Look-ups in named tables: a row name and a column name give one cell, copied from the table.

mus =
        defa  pemi  zan  nenifes  kuveve  nos  pim
mikisi   141   149   97      162     177  175  183
mim      141   125   48      181     197  194  216
rur      140   144  101      158     179  168  178
rez      146   129  115      157     153  154  175
ger      156   177  141      165     127  180  170
dutaz    150   161  156      148     109  151  152
zez      133   121   51      168     253  180  204

nos of zez is 180
nenifes of rez is 157
nos of rur is 168
pim of mim is 216
pim of rur is 178
zan of rez is 115
zan of mim is 48
nenifes of ger is 165
pemi of zez is 121
pemi of ger is 177
zan of mikisi is 97
kuveve of rur is 179
pemi of mim is 125
defa of zez is 133
defa of mim is 141
kuveve of zez is 253
nenifes of rur is 158

bigezo.tsv
	topa	lan	golud	falel	sivinam	lirus
zup	110	192	224	214	131	128
lezedun	216	151	136	100	39	183
zun	122	162	102	96	221	140
vez	153	102	155	97	66	215
kuzepuv	42	100	53	96	120	93
gokez	99	145	176	168	57	138
zat	45	189	146	76	158	189

What is the lan of gokez in bigezo?
145
What is the lan of zup in bigezo?
192
What is the lan of kuzepuv in bigezo?
100
What is the golud of zup in bigezo?
224
What is the sivinam of zun in bigezo?
221
What is the lirus of zup in bigezo?
128
What is the falel of zup in bigezo?
214

tuk =
	fabolet	vesena	ribufe	mudedub
sem	37.26	57.82	48.56	53.43
zulat	72.19	82.67	40.18	42.31
bapugab	64.07	24.11	57.23	77.22
momoz	46.95	46.89	45.91	67.86
zato	57.34	67.37	71.83	52.08
kebuda	54.68	68.75	56.92	62.19
bikuge	53.47	49.33	52.16	27.44
tepe	63.55	26.39	56.37	77.21
silofu	59.43	75.11	54.59	58.74
kufa	63.17	69.00	49.39	37.16
dinuro	59.61	34.26	64.66	71.76

ribufe of zato = 71.83
ribufe of tepe = 56.37
fabolet of tepe = 63.55
vesena of tepe = 26.39
ribufe of momoz = 45.91
fabolet of bikuge = 53.47
vesena of silofu = 75.11
fabolet of zulat = 72.19

zonu:
	rilaz	retun	pubob
zituf	27.6	-51.6	6.2
zas	-59.0	-11.8	-19.6
sab	21.5	14.2	-25.2
nomede	26.8	-40.2	18.1
fenuso	36.2	-61.8	41.9
bidupuf	-20.6	-33.4	-24.2
gog	22.0	0.3	60.9
gogig	-15.4	27.5	-11.2
gik	-7.0	-52.3	45.4
sufatop	32.5	-9.7	-23.5

What is the pubob of gog in zonu? 60.9
What is the retun of gogig in zonu? 27.5
What is the pubob of gik in zonu? 45.4
What is the rilaz of gik in zonu? -7.0
What is the retun of nomede in zonu? -40.2
What is the rilaz of fenuso in zonu? 36.2
What is the pubob of sufatop in zonu? -23.5
What is the retun of gik in zonu? -52.3
What is the retun of bidupuf in zonu? -33.4
What is the rilaz of zas in zonu? -59.0
What is the pubob of nomede in zonu? 18.1
What is the rilaz of nomede in zonu? 26.8
What is the rilaz of sufatop in zonu? 32.5
What is the retun of gog in zonu? 0.3
What is the retun of zituf in zonu? -51.6
Which row has the largest retun? gogig

gapufom =
|  | bugi | tezos | det |
|---|---|---|---|
| los | -2165 | 7296 | -1420 |
| tofa | 4078 | 5086 | 1836 |
| mir | -2426 | 7177 | -1332 |
| zem | -2465 | -6996 | 4493 |
| namosib | 3898 | 5424 | 2482 |
| kopa | -1099 | 7415 | 1196 |
| zopu | 5626 | -1759 | 4563 |
| nerun | 3079 | -2430 | 4940 |
| turu | -1158 | 1305 | -5590 |
| dad | 3563 | 5239 | 2690 |
| nin | 2542 | -4133 | 5913 |
| fidibuz | -461 | -3510 | 937 |
| sepi | 5501 | 4198 | 3277 |

kopa, tezos => 7415
tofa, tezos => 5086
nerun, bugi => 3079
fidibuz, tezos => -3510
tofa, det => 1836
dad, tezos => 5239
mir, bugi => -2426
zopu, det => 4563
Which row has the largest tezos? kopa

vig
columns: kapoka, ledipu, nipeki, gupodi
dulomaf: [7.46, 5.76, 4.45, 8.95]
bon: [7.19, 7.02, 3.84, 5.97]
fipad: [4.85, 6.07, 3.24, 5.93]
bagos: [6.58, 4.50, 8.80, 4.24]
biburi: [6.78, 5.88, 5.74, 9.16]
vov: [3.58, 4.35, 4.74, 5.02]
vodub: [7.85, 7.37, 6.14, 8.07]
zugun: [4.42, 7.99, 4.60, 3.88]
vomuliz: [6.70, 2.31, 6.52, 6.36]
feg: [5.74, 7.62, 6.66, 6.07]
rus: [6.24, 7.83, 4.47, 9.08]
suputi: [4.07, 8.12, 6.37, 4.39]

vov, gupodi => 5.02
feg, ledipu => 7.62
suputi, kapoka => 4.07
dulomaf, nipeki => 4.45
vov, ledipu => 4.35
bon, kapoka => 7.19
rus, ledipu => 7.83
dulomaf, gupodi => 8.95
zugun, nipeki => 4.60

